Below are the code and all the weights of a small trained network. Each question names an input and a target symbol and asks about switching units off, where a switched-off unit gives its printed mean instead of its output.

import numpy as np


def w(rows, s, z=0):
    codes = np.array(rows[::2]) - 128.0
    scale = np.full(codes.shape[1], s)
    scale[-1] = z or s
    return codes * scale


def f(y):
    return y / 2 * (1 + np.tanh(0.7978845608 * (y + 0.044715 * y**3)))


def softmax(a):
    e = np.exp(a - a.max(-1, keepdims=True))
    return e / e.sum(-1, keepdims=True)


def log_softmax(a):
    a = a - a.max(-1, keepdims=True)
    return a - np.log(np.exp(a).sum(-1, keepdims=True))


def net(x, mask):
    ids = ['αγεζθλμξπστφω'.index(c) for c in x.split()]
    T = len(ids)
    res = E[ids] + P[:T]
    q, k, v = (res @ M[0].T for M in (Q, K, V))
    z = softmax(np.where(np.tri(T) > 0, q @ k.T / 3**0.5, -1e9)) @ v
    res = res + np.where(mask[0], z, O[0][:, -1]) @ O[0][:, :-1]
    y = f(res @ A[0][:, :-1].T + A[0][:, -1])
    res = res + np.where(mask[1:17], y, B[0][:, -1]) @ B[0][:, :-1]
    return log_softmax(res[-1] @ U[:, :-1].T + U[:, -1])


Q, K, V, O, A, B = {}, {}, {}, {}, {}, {}
E = w([
[116,107,146,185],'α',
[169,139,160,135],'γ',
[130,121,73,176],'ε',
[206,180,99,160],'ζ',
[77,66,72,159],'θ',
[109,81,133,86],'λ',
[131,107,153,121],'μ',
[169,128,58,93],'ξ',
[88,251,154,102],'π',
[87,59,63,71],'σ',
[145,90,98,49],'τ',
[77,69,124,142],'φ',
[153,142,160,199],'ω',
],0.016)
P = w([
[102,135,159,96],'0',
[126,100,96,137],'1',
[91,151,155,92],'2',
[141,103,59,142],'3',
[92,151,147,93],'4',
[157,117,20,146],'5',
[94,152,140,95],'6',
[156,124,3,150],'7',
],0.016)
Q[0] = w([
[66,207,152,172],'h0',
[93,235,155,56],'h0',
[254,76,115,186],'h0',
],0.0051)
K[0] = w([
[132,136,191,45],'h0',
[2,127,200,147],'h0',
[125,124,74,158],'h0',
],0.0055)
V[0] = w([
[229,51,11,177],'h0',
[3,178,197,48],'h0',
[167,104,138,74],'h0',
],0.0057)
O[0] = w([
[219,2,129,125,251],'h0',
[62,223,48,78,80],'h0',
[194,160,162,60,158],'h0',
],0.0068,0.0021)
A[0] = w([
[172,227,214,185,52],'n0',
[13,134,133,131,49],'n1',
[169,67,152,116,92],'n2',
[138,72,120,154,44],'n3',
[148,143,37,126,253],'n4',
[83,113,212,146,179],'n5',
[100,77,120,100,161],'n6',
[144,207,101,86,86],'n7',
[132,178,161,15,120],'n8',
[160,70,148,152,84],'n9',
[74,141,142,76,89],'n10',
[57,78,155,89,43],'n11',
[130,42,165,149,120],'n12',
[127,90,48,147,167],'n13',
[101,82,82,97,193],'n14',
[80,161,251,125,123],'n15',
],0.012,0.0051)
B[0] = w([
[240,123,180,165,150],'n0',
[149,159,104,204,157],'n1',
[115,189,81,95,172],'n2',
[131,149,132,88,163],'n3',
[70,97,174,170,254],'n4',
[118,215,111,88,144],'n5',
[163,150,112,148,168],'n6',
[197,132,114,88,161],'n7',
[137,10,151,99,192],'n8',
[109,149,84,70,171],'n9',
[110,97,84,133,159],'n10',
[190,154,27,98,137],'n11',
[172,190,85,64,172],'n12',
[122,132,188,135,232],'n13',
[150,142,133,166,207],'n14',
[83,189,165,87,167],'n15',
],0.012,0.0098)
U = w([
[23,126,136,76,188],'α',
[142,134,114,199,229],'γ',
[130,199,38,106,65],'ε',
[215,181,85,45,2],'ζ',
[175,75,106,82,58],'θ',
[196,95,179,211,135],'λ',
[92,52,183,148,166],'μ',
[143,139,43,38,144],'ξ',
[9,89,210,221,51],'π',
[142,170,192,170,115],'σ',
[121,119,196,76,141],'τ',
[144,71,81,184,92],'φ',
[63,177,131,127,191],'ω',
],0.013,0.0074)

Each question gives the input, a string of symbols that net reads in full, and the target symbol t.
The units are the heads (3 rows each of Q, K, V and O) and the neurons (one row each of A and B). Each row of codes is followed by its name. A weight is (code - 128) times the scale printed after its matrix; where a second scale follows, it is the last column's (O, A, B and U).
mask holds one flag per unit, heads first, then neurons. A switched-off unit (its flag False) gives its mean, the last column of its rows in O or B, instead of its output. The means were averaged over made-up inputs and are rounded, as every weight is.
A unit's drop is (log p(t) with every unit on - log p(t) with that unit switched off) / (log p(t) with every unit on - log p(t) with every unit switched off).
The circuit of an input: a set's keep is (log p(t) with only the set's units on - log p(t) with every unit switched off) / (log p(t) with every unit on - log p(t) with every unit switched off). Starting from the 12 units with the biggest drops (on a tie, the unit counted first), units are removed one at a time, each time the one whose removal leaves the highest keep (on an exact tie, the one counted first), for as long as the keep stays at least 0.8.
circuit, biggest first: the units of the circuit, biggest drop first
most important unit: the unit with the biggest drop
top k neurons: the k neurons with the biggest drops, biggest first
drop of u: that unit's drop, to one decimal
input π φ ε ε α θ σ, target φ: most important unit	n11
input ξ ξ ω ζ, target ξ: circuit, biggest first	h0, n9, n2
input γ α γ μ τ π σ φ, target π: circuit, biggest first	n4, n13
input μ θ ξ ξ λ ζ λ σ, target ζ: top 2 neurons	n12, n13
input ω σ μ φ τ ξ μ α, target ξ: top 2 neurons	n12, n9
input ε λ λ, target ξ: top 3 neurons	n11, n4, n13
input ε γ ξ λ σ γ α, target ω: top 3 neurons	n8, n5, n4
input ξ π σ τ θ ξ σ φ, target ξ: top 4 neurons	n12, n9, n2, n3
input λ φ γ ω μ, target α: circuit, biggest first	n15, h0
input φ γ γ ξ τ, target θ: top 2 neurons	n8, n11
input ξ π ω, target σ: top 3 neurons	n0, n15, n9
input σ λ γ ξ φ θ, target ξ: top 3 neurons	n12, n9, n2
input ξ π γ π λ, target ξ: top 4 neurons	n11, n4, n8, n13
input α μ ω σ α π ω σ, target π: circuit, biggest first	n4
input α ξ γ μ, target ξ: top 3 neurons	n12, n9, n2
input ω ξ λ ξ ω ε, target ξ: top 4 neurons	n12, n9, n2, n3
input τ γ μ ξ ξ γ, target ξ: top 4 neurons	n9, n2, n12, n0
input λ φ σ, target φ: drop of h0	0.2
input ζ μ ω π ξ λ, target π: drop of n4	0.3
input λ π ζ λ, target π: top neuron	n7
input γ τ γ θ λ π ξ ω, target π: drop of n0	0.1
input τ ζ π ζ φ λ, target ζ: drop of n12	0.7
